Here is a tiny trained network, its code and every weight. The questions are about switching its units off for an input and a target symbol, where a switched-off unit gives its printed mean instead of its output.

import numpy as np


def w(rows, s, z=0):
    codes = np.array(rows[::2]) - 128.0
    scale = np.full(codes.shape[1], s)
    scale[-1] = z or s
    return codes * scale


def norm(h):
    return h / np.sqrt((h * h).mean(-1, keepdims=True) + 1e-5)


def softmax(a):
    e = np.exp(a - a.max(-1, keepdims=True))
    return e / e.sum(-1, keepdims=True)


def log_softmax(a):
    a = a - a.max(-1, keepdims=True)
    return a - np.log(np.exp(a).sum(-1, keepdims=True))


def net(x, mask):
    ids = ['γεηθμπτψω'.index(c) for c in x.split()]
    T = len(ids)
    res = E[ids] + P[:T]
    u = 0
    for l in range(3):
        r = norm(res)
        for j in range(2):
            rows = slice(4 * j, 4 * j + 4)
            q, k, v = (r @ M[l][rows].T for M in (Q, K, V))
            z = softmax(np.where(np.tri(T) > 0, q @ k.T / 4**0.5, -1e9)) @ v
            o = O[l][rows]
            res = res + np.where(mask[u + j], z, o[:, -1]) @ o[:, :-1]
        u += 2
    return log_softmax(norm(res)[-1] @ U[:, :-1].T + U[:, -1])


Q, K, V, O = {}, {}, {}, {}
E = w([
[146,109,112,128,94,148,151,167,97,123,127],'γ',
[46,130,104,21,202,51,135,105,89,143,182],'ε',
[71,98,127,110,168,195,186,29,175,152,177],'η',
[165,113,128,113,77,140,110,146,114,122,141],'θ',
[65,196,115,142,154,135,60,160,95,194,134],'μ',
[173,148,147,95,121,147,156,152,125,91,97],'π',
[115,152,80,103,49,60,124,54,183,162,86],'τ',
[138,100,129,135,90,140,120,142,95,86,113],'ψ',
[75,165,114,214,210,254,79,106,90,179,113],'ω',
],0.0018)
P = w([
[15,53,2,27,148,187,92,160,211,157,23],'0',
[52,132,13,89,161,178,92,147,159,92,147],'1',
[64,91,131,83,149,165,99,135,116,157,120],'2',
[82,160,100,123,147,153,116,115,116,84,172],'3',
[95,119,172,100,143,146,129,102,82,150,123],'4',
[111,191,130,137,157,136,156,78,94,77,181],'5',
[127,139,206,123,156,122,172,54,60,158,112],'6',
[140,188,151,168,147,124,174,54,62,110,181],'7',
],0.00095)
Q[0] = w([
[178,4,202,148,84,73,107,220,221,169,9],'0.h1',
[166,138,174,139,153,186,106,189,109,10,217],'0.h1',
[143,126,168,69,29,179,238,75,1,99,63],'0.h1',
[167,194,7,210,61,68,156,158,209,27,157],'0.h1',
[86,174,131,179,137,164,92,110,147,163,84],'0.h2',
[76,155,150,165,175,192,144,117,106,133,105],'0.h2',
[130,89,111,99,120,99,204,110,170,135,133],'0.h2',
[181,69,191,176,89,174,186,124,186,73,114],'0.h2',
],0.0051)
K[0] = w([
[199,126,8,150,28,150,91,211,175,31,153],'0.h1',
[180,86,214,153,125,149,149,167,26,149,127],'0.h1',
[166,197,159,185,106,68,177,36,95,130,154],'0.h1',
[178,27,168,87,59,106,101,145,149,222,2],'0.h1',
[74,145,89,197,139,169,97,118,160,166,72],'0.h2',
[101,143,138,165,208,200,146,123,133,159,86],'0.h2',
[100,118,113,46,125,85,194,100,190,146,167],'0.h2',
[163,84,137,150,101,145,173,81,167,114,142],'0.h2',
],0.0059)
V[0] = w([
[73,76,156,160,127,158,162,145,44,46,139],'0.h1',
[215,159,144,60,102,194,108,166,135,160,167],'0.h1',
[115,162,95,132,190,155,254,196,120,204,154],'0.h1',
[142,93,99,157,86,146,111,181,80,200,207],'0.h1',
[170,122,85,98,153,131,180,185,108,145,148],'0.h2',
[157,146,138,81,124,153,80,105,27,104,144],'0.h2',
[169,100,163,169,101,56,170,140,156,134,168],'0.h2',
[156,125,152,193,142,143,87,205,115,112,103],'0.h2',
],0.0021)
O[0] = w([
[229,159,32,127,93,78,177,187,180,227,116,148],'0.h1',
[85,136,75,145,69,132,97,52,3,101,103,108],'0.h1',
[144,38,113,232,104,36,90,79,179,63,11,168],'0.h1',
[170,186,88,69,173,104,161,23,106,70,39,119],'0.h1',
[94,127,181,130,113,161,81,91,141,61,92,140],'0.h2',
[85,84,121,176,105,191,223,223,144,113,55,174],'0.h2',
[113,127,113,152,223,147,102,56,108,155,110,1],'0.h2',
[100,132,81,48,179,113,153,67,220,185,112,84],'0.h2',
],0.0018,0.0027)
Q[1] = w([
[118,122,253,155,45,115,176,207,118,64,131],'1.h1',
[168,172,79,37,213,16,26,103,129,174,108],'1.h1',
[80,175,149,124,167,121,38,57,233,174,143],'1.h1',
[122,221,65,136,78,161,72,128,80,170,76],'1.h1',
[181,78,113,170,92,161,193,150,128,40,126],'1.h2',
[209,60,133,149,106,168,189,139,128,143,94],'1.h2',
[204,170,83,179,68,127,147,191,35,113,24],'1.h2',
[105,122,139,89,42,78,181,127,92,116,158],'1.h2',
],0.0042)
K[1] = w([
[111,228,181,160,133,42,161,29,137,198,151],'1.h1',
[70,109,60,53,121,136,2,236,133,102,124],'1.h1',
[93,45,75,117,71,202,36,97,242,125,124],'1.h1',
[169,202,143,202,103,167,77,194,109,144,56],'1.h1',
[176,74,197,169,152,181,204,61,114,135,108],'1.h2',
[184,147,128,203,143,209,216,76,172,128,174],'1.h2',
[193,189,160,230,160,142,161,144,34,136,72],'1.h2',
[195,124,175,99,90,64,216,100,71,83,167],'1.h2',
],0.0044)
V[1] = w([
[209,247,232,207,85,212,95,153,165,132,72],'1.h1',
[68,173,137,69,203,53,146,205,81,100,108],'1.h1',
[28,187,71,142,44,73,46,89,145,199,123],'1.h1',
[176,126,130,167,59,83,16,253,130,137,81],'1.h1',
[125,87,7,187,148,124,76,124,52,153,187],'1.h2',
[95,140,175,117,202,211,182,56,174,100,136],'1.h2',
[150,173,203,67,73,22,145,160,136,1,111],'1.h2',
[57,213,191,206,204,182,127,163,149,145,85],'1.h2',
],0.0014)
O[1] = w([
[69,49,84,112,156,58,127,140,108,148,159,8],'1.h1',
[175,97,180,168,65,192,93,68,148,113,171,185],'1.h1',
[171,124,178,153,210,125,216,147,95,76,117,208],'1.h1',
[99,52,142,123,160,127,197,77,153,93,177,163],'1.h1',
[154,158,196,58,134,104,157,93,162,121,84,119],'1.h2',
[116,116,156,137,126,57,126,151,39,112,139,61],'1.h2',
[121,87,49,194,154,178,118,120,126,225,94,180],'1.h2',
[167,99,150,90,4,90,147,71,102,133,202,84],'1.h2',
],0.0019,0.0013)
Q[2] = w([
[142,141,6,134,99,112,144,206,117,207,52],'2.h1',
[148,193,167,220,53,234,180,78,98,127,128],'2.h1',
[98,141,50,61,221,56,37,154,197,165,133],'2.h1',
[86,90,66,107,206,54,142,127,85,190,160],'2.h1',
[74,61,181,100,110,172,185,58,209,28,138],'2.h2',
[174,73,29,165,57,143,193,171,129,102,21],'2.h2',
[88,108,116,184,252,191,86,154,56,99,88],'2.h2',
[147,137,47,186,99,214,149,108,188,185,52],'2.h2',
],0.0044)
K[2] = w([
[181,87,68,143,75,153,163,222,100,133,105],'2.h1',
[159,175,131,204,115,43,204,48,45,154,172],'2.h1',
[115,70,81,28,97,201,104,169,199,30,111],'2.h1',
[90,70,46,105,110,197,133,133,205,159,66],'2.h1',
[70,150,111,91,119,87,156,70,230,199,140],'2.h2',
[184,174,129,187,133,24,183,115,45,182,145],'2.h2',
[77,176,112,161,233,157,81,177,104,148,112],'2.h2',
[183,153,144,253,121,163,160,59,64,218,154],'2.h2',
],0.0057)
V[2] = w([
[122,114,106,104,187,71,151,114,58,123,149],'2.h1',
[93,97,104,43,89,123,145,156,190,83,77],'2.h1',
[113,105,80,89,186,190,90,143,177,101,50],'2.h1',
[251,112,169,141,111,93,133,132,44,99,185],'2.h1',
[100,82,24,76,174,156,88,143,192,101,91],'2.h2',
[143,147,160,197,83,142,185,152,54,154,172],'2.h2',
[152,58,94,88,152,151,85,157,150,158,60],'2.h2',
[192,65,71,57,108,120,108,138,139,69,102],'2.h2',
],0.0028)
O[2] = w([
[129,110,125,160,48,237,131,155,175,62,103,56],'2.h1',
[89,191,133,147,206,120,41,46,153,211,167,222],'2.h1',
[34,145,166,60,163,87,80,58,196,161,173,215],'2.h1',
[205,79,3,160,81,155,130,201,121,66,20,3],'2.h1',
[245,90,86,183,58,119,156,190,67,111,55,230],'2.h2',
[81,148,186,55,160,118,48,78,181,106,193,91],'2.h2',
[219,152,61,172,65,148,154,182,106,41,138,169],'2.h2',
[148,36,140,126,53,214,205,186,98,18,85,150],'2.h2',
],0.0019,0.0036)
U = w([
[63,141,134,138,237,56,77,35,190,169,115,218],'γ',
[160,193,234,233,119,125,249,173,1,164,185,3],'ε',
[208,85,34,179,164,90,148,90,184,85,14,243],'η',
[139,155,120,106,107,43,2,235,125,79,69,162],'θ',
[31,3,48,195,61,139,66,130,112,165,207,90],'μ',
[196,162,211,186,68,232,52,97,233,96,141,110],'π',
[84,190,77,18,100,223,97,68,19,94,104,76],'τ',
[202,150,62,32,137,151,187,216,231,209,202,89],'ψ',
[92,68,191,21,65,55,203,120,187,18,152,107],'ω',
],0.0047,0.0057)

Each question gives the input, a string of symbols that net reads in full, and the target symbol t.
The units are the heads (4 rows each of Q, K, V and O). Each row of codes is followed by its name. A weight is (code - 128) times the scale printed after its matrix; where a second scale follows, it is the last column's (O and U).
mask holds one flag per head, layer by layer. A switched-off head (its flag False) gives its mean, the last column of its rows in O, instead of its output. The means were averaged over made-up inputs and are rounded, as every weight is.
A unit's drop is (log p(t) with every unit on - log p(t) with that unit switched off) / (log p(t) with every unit on - log p(t) with every unit switched off).
The circuit of an input: a set's keep is (log p(t) with only the set's units on - log p(t) with every unit switched off) / (log p(t) with every unit on - log p(t) with every unit switched off). Starting from all 6 units, units are removed one at a time, each time the one whose removal leaves the highest keep (on an exact tie, the one counted first), for as long as the keep stays at least 0.8.
units of the circuit, in order: the units of the circuit, biggest drop first
unit that matters most: the unit with the biggest drop
which heads matter: for each layer, one digit per head in row order, 1 if its drop is at least 0.15 and else 0, layers parted by /
input ε η μ γ γ π, target η: unit that matters most : 0.h1
input ψ ω η η γ ω γ, target ω: units of the circuit, in order : 2.h2; 2.h1
input γ ψ ε μ θ, target γ: units of the circuit, in order : 1.h2; 2.h2
input γ ω μ μ, target ε: units of the circuit, in order : 1.h2; 1.h1; 2.h2
input π θ ω ε θ, target π: which heads matter : 01 / 10 / 11
input ε γ ψ ε ω ψ, target ω: which heads matter : 10 / 01 / 11
input ε π μ ψ ψ η γ, target θ: units of the circuit, in order : 2.h1; 1.h1; 2.h2
input π τ η ε η, target ε: units of the circuit, in order : 1.h2; 0.h2; 2.h1; 1.h1
input π θ τ π θ, target μ: units of the circuit, in order : 1.h1; 1.h2
input π ε τ ω γ ψ γ, target ψ: units of the circuit, in order : 0.h1; 2.h2; 2.h1
input η θ ψ η ε ε ψ, target π: units of the circuit, in order : 2.h1; 2.h2; 1.h1
input π ψ μ θ ψ η ψ, target θ: units of the circuit, in order : 2.h1; 1.h1; 2.h2
input γ ψ ε ε, target ε: which heads matter : 11 / 11 / 01
input ψ τ ε γ η μ μ θ, target γ: units of the circuit, in order : 2.h2
input θ γ γ η θ, target θ: units of the circuit, in order : 1.h1; 2.h1
input θ ω ε θ τ ω τ, target ε: which heads matter : 11 / 10 / 10
input π θ τ η η ω π, target ω: units of the circuit, in order : 2.h2; 2.h1; 1.h1; 1.h2
input ε ε γ, target π: which heads matter : 00 / 10 / 01
input τ τ ψ ω τ ω π ψ, target μ: which heads matter : 00 / 00 / 11
input μ ε μ τ ε, target ε: which heads matter : 01 / 10 / 01
input θ η ψ θ ω η ε η, target η: units of the circuit, in order : 2.h1
input μ τ ψ τ μ ψ, target γ: units of the circuit, in order : 2.h2; 1.h2
input θ ω ε ε ω, target ε: which heads matter : 01 / 01 / 10
input ε μ ε γ θ, target η: units of the circuit, in order : 0.h1; 2.h1
input μ μ γ ε η θ π θ, target μ: which heads matter : 00 / 10 / 11
input γ ψ ψ, target ψ: which heads matter : 10 / 00 / 11
input ω ω ε θ π ω ε ε, target η: unit that matters most : 1.h1
input θ θ τ π γ ω γ, target ω: which heads matter : 10 / 01 / 11
input ω μ ε τ τ γ γ, target η: which heads matter : 10 / 00 / 10
input τ τ θ π ψ μ π, target γ: which heads matter : 10 / 01 / 01
